Below is a small trained network, with its code and all its weights. Each question gives an input and a class and asks what happens when units are switched off, that is, made to give their printed mean instead of their output.

import numpy as np


def w(rows, s, z=0):
    codes = np.array(rows[::2]) - 128.0
    scale = np.full(codes.shape[1], s)
    scale[-1] = z or s
    return codes * scale


def f(y):
    return y / 2 * (1 + np.tanh(0.7978845608 * (y + 0.044715 * y**3)))


def log_softmax(a):
    a = a - a.max(-1, keepdims=True)
    return a - np.log(np.exp(a).sum(-1, keepdims=True))


def net(x, mask):
    res = np.array(x, float).reshape(1, 8) / 4 @ E
    y = f(res @ A[0][:, :-1].T + A[0][:, -1])
    res = res + np.where(mask, y, B[0][:, -1]) @ B[0][:, :-1]
    return log_softmax(res[-1] @ U[:, :-1].T + U[:, -1])


A, B = {}, {}
E = w([
[84,254,173,117],'x0',
[138,15,88,86],'x1',
[167,228,31,202],'x2',
[134,155,183,45],'x3',
[70,227,162,18],'x4',
[193,129,79,56],'x5',
[136,129,183,103],'x6',
[193,156,231,178],'x7',
],0.0076)
A[0] = w([
[169,168,153,172,206],'n0',
[149,147,94,61,112],'n1',
[162,128,82,109,253],'n2',
[78,162,137,150,201],'n3',
[189,158,141,175,110],'n4',
[100,159,80,146,227],'n5',
[100,172,124,100,93],'n6',
[117,130,93,167,117],'n7',
[69,100,250,117,201],'n8',
[148,27,121,161,199],'n9',
],0.017,0.0068)
B[0] = w([
[180,254,69,71,204],'n0',
[69,214,166,59,169],'n1',
[124,208,195,166,198],'n2',
[189,100,146,222,188],'n3',
[115,182,113,45,177],'n4',
[134,160,167,186,190],'n5',
[83,84,149,139,168],'n6',
[134,80,167,145,161],'n7',
[162,111,190,194,228],'n8',
[112,28,247,143,251],'n9',
],0.0096,0.016)
U = w([
[96,90,49,57,2],'0',
[108,81,180,174,210],'1',
[105,107,65,88,4],'2',
[6,129,85,128,42],'3',
[152,165,99,128,192],'4',
[86,131,161,37,192],'5',
],0.012,0.0046)

Each question gives the input, the list of numbers given to net, and the class t.
The units are the neurons (one row each of A and B). Each row of codes is followed by its name. A weight is (code - 128) times the scale printed after its matrix; where a second scale follows, it is the last column's (A, B and U).
mask holds one flag per neuron, in row order. A switched-off neuron (its flag False) gives its mean, the last column of its row in B, instead of its output. The means were averaged over made-up inputs and are rounded, as every weight is.
A unit's drop is (log p(t) with every unit on - log p(t) with that unit switched off) / (log p(t) with every unit on - log p(t) with every unit switched off).
The circuit of an input: a set's keep is (log p(t) with only the set's units on - log p(t) with every unit switched off) / (log p(t) with every unit on - log p(t) with every unit switched off). Starting from all 10 units, units are removed one at a time, each time the one whose removal leaves the highest keep (on an exact tie, the one counted first), for as long as the keep stays at least 0.8.
circuit, biggest first: the units of the circuit, biggest drop first
k most important neurons: the k neurons with the biggest drops, biggest first
drop when u is switched off: that unit's drop, to one decimal
input [8,-7,5,-5,-5,0,-7,-3], class 4: circuit, biggest first -> (n0)
input [-7,8,2,5,-2,8,6,-6], class 5: 4 most important neurons -> (n1; n8; n3; n5)
input [3,-3,-1,4,-4,8,7,8], class 4: 2 most important neurons -> (n9; n0)
input [-3,5,7,-3,5,7,-1,0], class 5: 4 most important neurons -> (n1; n3; n0; n8)
input [-4,7,3,7,-2,6,1,-8], class 5: 3 most important neurons -> (n1; n8; n3)
input [6,0,7,-2,7,3,-3,-4], class 3: 4 most important neurons -> (n6; n9; n1; n8)
input [8,4,2,-1,0,-1,3,-1], class 4: 3 most important neurons -> (n9; n8; n7)
input [2,8,1,-6,3,7,-5,0], class 5: 3 most important neurons -> (n1; n8; n3)
input [-7,-4,7,-3,8,0,5,0], class 4: drop when n9 is switched off -> 0.5
input [-3,-7,3,0,-1,7,7,6], class 4: drop when n9 is switched off -> 0.2
input [2,5,4,-5,3,8,3,3], class 5: drop when n1 is switched off -> 0.7
